Here is a tiny trained network, its code and every weight. The questions are about switching its units off for an input and a class, where a switched-off unit gives its printed mean instead of its output.

import numpy as np


def w(rows, s, z=0):
    codes = np.array(rows[::2]) - 128.0
    scale = np.full(codes.shape[1], s)
    scale[-1] = z or s
    return codes * scale


def norm(h):
    return h / np.sqrt((h * h).mean(-1, keepdims=True) + 1e-5)


def f(y):
    return y / 2 * (1 + np.tanh(0.7978845608 * (y + 0.044715 * y**3)))


def log_softmax(a):
    a = a - a.max(-1, keepdims=True)
    return a - np.log(np.exp(a).sum(-1, keepdims=True))


def net(x, mask):
    res = np.array(x, float).reshape(1, 7) / 4 @ E
    u = 0
    for l in range(4):
        y = f(norm(res) @ A[l][:, :-1].T + A[l][:, -1])
        res = res + np.where(mask[u : u + 3], y, B[l][:, -1]) @ B[l][:, :-1]
        u += 3
    return log_softmax(norm(res)[-1] @ U[:, :-1].T + U[:, -1])


A, B = {}, {}
E = w([
[130,129,131,142,134,124,131,121,122,126,124],'x0',
[67,135,110,95,82,21,181,65,189,150,181],'x1',
[90,132,79,97,11,114,201,143,67,57,107],'x2',
[131,125,115,123,103,154,113,120,147,142,130],'x3',
[144,138,126,124,131,133,141,115,128,125,139],'x4',
[150,43,46,86,164,133,91,79,135,39,85],'x5',
[149,132,110,136,141,130,146,121,118,125,155],'x6',
],0.011)
A[0] = w([
[136,118,47,134,251,118,39,98,226,77,104,19],'0.n1',
[99,163,125,150,52,218,230,144,3,155,85,252],'0.n2',
[151,27,82,39,166,90,160,100,183,48,103,157],'0.n3',
],0.0054,0.0022)
B[0] = w([
[65,52,216,50,149,220,218,211,25,174,187,198],'0.n1',
[85,8,155,169,169,163,224,194,208,95,157,254],'0.n2',
[162,21,129,255,105,133,75,117,192,72,94,209],'0.n3',
],0.006,0.0069)
A[1] = w([
[19,174,127,146,96,33,160,75,160,195,224,80],'1.n1',
[97,105,117,120,188,70,85,66,191,151,160,69],'1.n2',
[71,56,97,105,171,91,124,1,157,155,141,2],'1.n3',
],0.0072,0.0023)
B[1] = w([
[136,196,87,131,149,223,11,59,100,61,93,254],'1.n1',
[67,81,190,99,134,157,214,97,143,188,250,183],'1.n2',
[87,91,215,124,83,123,234,209,55,166,125,189],'1.n3',
],0.011,0.0061)
A[2] = w([
[110,161,105,154,61,136,136,69,80,84,107,95],'2.n1',
[216,166,158,172,180,89,102,178,204,255,116,3],'2.n2',
[160,186,90,164,100,139,124,164,118,101,91,226],'2.n3',
],0.0084,0.0021)
B[2] = w([
[176,113,53,146,155,76,82,177,138,125,78,224],'2.n1',
[151,159,3,92,102,64,129,184,161,14,64,253],'2.n2',
[67,93,99,105,112,105,176,162,206,52,176,203],'2.n3',
],0.012,0.0041)
A[3] = w([
[145,73,92,107,146,119,114,150,122,102,118,127],'3.n1',
[130,182,143,126,195,157,91,101,144,174,129,2],'3.n2',
[137,88,76,98,76,10,155,95,113,179,117,31],'3.n3',
],0.013,0.0033)
B[3] = w([
[131,238,133,118,107,74,106,80,131,181,141,254],'3.n1',
[131,130,190,130,177,135,94,112,23,144,82,174],'3.n2',
[227,109,197,98,254,244,68,141,65,222,143,157],'3.n3',
],0.015,0.0079)
U = w([
[135,213,6,145,91,99,95,138,163,36,71,1],'0',
[165,125,183,130,197,166,42,70,95,183,112,226],'1',
[52,38,161,147,92,136,229,166,167,114,168,177],'2',
],0.015,0.00091)

Each question gives the input, the list of numbers given to net, and the class t.
The units are the neurons (one row each of A and B). Each row of codes is followed by its name. A weight is (code - 128) times the scale printed after its matrix; where a second scale follows, it is the last column's (A, B and U).
mask holds one flag per neuron, layer by layer. A switched-off neuron (its flag False) gives its mean, the last column of its row in B, instead of its output. The means were averaged over made-up inputs and are rounded, as every weight is.
A unit's drop is (log p(t) with every unit on - log p(t) with that unit switched off) / (log p(t) with every unit on - log p(t) with every unit switched off).
The circuit of an input: a set's keep is (log p(t) with only the set's units on - log p(t) with every unit switched off) / (log p(t) with every unit on - log p(t) with every unit switched off). Starting from all 12 units, units are removed one at a time, each time the one whose removal leaves the highest keep (on an exact tie, the one counted first), for as long as the keep stays at least 0.8.
circuit, biggest first: the units of the circuit, biggest drop first
top k neurons: the k neurons with the biggest drops, biggest first
top k neurons in layer l: the k neurons of layer l with the biggest drops, biggest first
drop of u: that unit's drop, to one decimal
input [7,-3,-3,5,5,-4,0], class 0: circuit, biggest first => [2.n2]
input [2,-3,-4,6,0,0,-2], class 0: top 2 neurons => [2.n2; 1.n1]
input [0,8,-1,-1,5,-5,0], class 1: top 2 neurons => [3.n2; 2.n2]
input [7,8,0,-8,-4,-1,-7], class 1: top 4 neurons => [1.n2; 2.n2; 2.n3; 3.n2]
input [-4,1,0,0,-7,6,-5], class 2: top 3 neurons => [1.n1; 3.n3; 2.n2]
input [7,1,4,0,0,-8,4], class 0: top 2 neurons in layer 0 => [0.n1; 0.n3]
input [2,6,-1,-8,-8,5,-1], class 2: top 2 neurons => [1.n3; 1.n2]
input [7,4,2,-3,4,-8,-6], class 0: top 3 neurons => [1.n1; 2.n3; 1.n2]
input [-1,5,1,-7,-6,-1,3], class 0: top 3 neurons => [1.n1; 2.n1; 3.n3]
input [1,7,1,7,3,8,-4], class 1: top 2 neurons => [3.n3; 0.n2]
input [-1,-7,7,6,5,-2,-5], class 2: top 2 neurons => [0.n2; 1.n1]
input [2,1,8,0,-2,3,-7], class 1: top 2 neurons => [3.n3; 1.n1]
input [6,1,-5,6,1,5,3], class 2: top 2 neurons in layer 1 => [1.n1; 1.n3]
input [5,4,6,-7,3,-6,-4], class 0: circuit, biggest first => [1.n1]
input [0,3,5,0,6,8,-7], class 1: drop of 3.n3 => 0.9
input [3,6,2,5,6,5,-8], class 1: drop of 0.n2 => 0.1
input [-5,5,6,8,5,-4,-4], class 0: drop of 1.n1 => 8.4
